Below are the code and all the weights of a small trained network. Each question names an input and a class and asks about switching units off, where a switched-off unit gives its printed mean instead of its output.

import numpy as np


def w(rows, s, z=0):
    codes = np.array(rows[::2]) - 128.0
    scale = np.full(codes.shape[1], s)
    scale[-1] = z or s
    return codes * scale


def norm(h):
    return h / np.sqrt((h * h).mean(-1, keepdims=True) + 1e-5)


def f(y):
    return y / 2 * (1 + np.tanh(0.7978845608 * (y + 0.044715 * y**3)))


def log_softmax(a):
    a = a - a.max(-1, keepdims=True)
    return a - np.log(np.exp(a).sum(-1, keepdims=True))


def net(x, mask):
    res = np.array(x, float).reshape(1, 2) / 4 @ E
    u = 0
    for l in range(2):
        y = f(norm(res) @ A[l][:, :-1].T + A[l][:, -1])
        res = res + np.where(mask[u : u + 8], y, B[l][:, -1]) @ B[l][:, :-1]
        u += 8
    return log_softmax(norm(res)[-1] @ U[:, :-1].T + U[:, -1])


A, B = {}, {}
E = w([
[143,108,166,124,104,254,55,125],'x0',
[13,24,91,141,49,143,186,123],'x1',
],0.0067)
A[0] = w([
[95,98,103,121,101,115,144,175,2],'0.n1',
[153,130,92,171,129,92,216,112,92],'0.n2',
[154,164,171,104,140,192,47,127,168],'0.n3',
[155,113,154,96,111,184,61,140,44],'0.n4',
[160,159,132,152,113,155,82,110,107],'0.n5',
[159,148,129,124,151,96,135,119,104],'0.n6',
[23,48,88,157,46,168,149,118,92],'0.n7',
[8,72,111,134,87,163,143,128,62],'0.n8',
],0.012,0.0071)
B[0] = w([
[151,150,133,160,176,122,118,149,142],'0.n1',
[78,147,123,154,145,170,40,91,174],'0.n2',
[178,126,216,167,141,173,103,113,231],'0.n3',
[122,153,100,179,174,171,68,185,176],'0.n4',
[218,110,155,206,194,181,110,112,166],'0.n5',
[93,54,92,72,47,127,153,133,152],'0.n6',
[247,29,47,158,18,245,194,252,247],'0.n7',
[118,54,40,128,29,134,220,254,215],'0.n8',
],0.0096,0.014)
A[1] = w([
[181,87,213,104,113,124,142,78,147],'1.n1',
[136,151,91,160,186,101,77,63,205],'1.n2',
[193,125,218,101,141,107,125,97,65],'1.n3',
[150,100,59,134,88,156,237,231,109],'1.n4',
[12,190,2,91,159,46,196,53,59],'1.n5',
[153,230,107,170,213,90,138,87,58],'1.n6',
[198,111,180,68,178,132,144,32,45],'1.n7',
[16,128,143,89,118,99,165,112,2],'1.n8',
],0.0094,0.0043)
B[1] = w([
[76,144,96,94,133,115,127,109,160],'1.n1',
[129,85,117,93,116,92,117,146,161],'1.n2',
[58,133,88,128,128,82,170,134,164],'1.n3',
[137,55,67,155,94,199,158,153,251],'1.n4',
[186,72,225,93,139,59,11,167,163],'1.n5',
[61,112,105,163,79,191,180,111,139],'1.n6',
[84,137,68,112,57,119,155,134,154],'1.n7',
[36,100,114,32,52,70,108,92,134],'1.n8',
],0.012,0.013)
U = w([
[32,220,64,63,47,53,200,25,216],'0',
[117,166,159,103,206,56,186,155,3],'1',
[114,162,180,74,226,66,211,165,3],'2',
[175,192,214,196,185,186,46,89,197],'3',
[137,67,207,44,78,8,18,146,169],'4',
[112,164,192,99,225,46,224,176,3],'5',
[158,59,41,164,52,165,185,186,177],'6',
[82,151,210,63,234,81,223,180,3],'7',
],0.017,0.013)

Each question gives the input, the list of numbers given to net, and the class t.
The units are the neurons (one row each of A and B). Each row of codes is followed by its name. A weight is (code - 128) times the scale printed after its matrix; where a second scale follows, it is the last column's (A, B and U).
mask holds one flag per neuron, layer by layer. A switched-off neuron (its flag False) gives its mean, the last column of its row in B, instead of its output. The means were averaged over made-up inputs and are rounded, as every weight is.
A unit's drop is (log p(t) with every unit on - log p(t) with that unit switched off) / (log p(t) with every unit on - log p(t) with every unit switched off).
most important unit: the unit with the biggest drop
k most important neurons: the k neurons with the biggest drops, biggest first
top k neurons in layer l: the k neurons of layer l with the biggest drops, biggest first
drop when u is switched off: that unit's drop, to one decimal
input [1,-4], class 3: most important unit : 1.n4
input [1,-5], class 3: 3 most important neurons : [1.n4, 0.n7, 0.n3]
input [-7,-8], class 4: 4 most important neurons : [0.n7, 0.n3, 0.n6, 0.n5]
input [-6,-5], class 4: top 3 neurons in layer 0 : [0.n7, 0.n3, 0.n8]
input [-6,-3], class 4: 2 most important neurons : [0.n7, 0.n3]
input [-2,-3], class 0: top 2 neurons in layer 0 : [0.n4, 0.n7]
input [-3,-1], class 4: 2 most important neurons : [0.n7, 0.n8]
input [0,-7], class 0: top 2 neurons in layer 1 : [1.n7, 1.n3]
input [-3,-8], class 0: 2 most important neurons : [0.n7, 0.n8]
input [-8,-8], class 4: 4 most important neurons : [0.n7, 0.n3, 0.n8, 1.n5]
input [-8,-6], class 4: drop when 0.n3 is switched off : 1.0
input [-5,0], class 4: drop when 0.n7 is switched off : 1.1
input [0,-5], class 0: drop when 1.n3 is switched off : 0.5
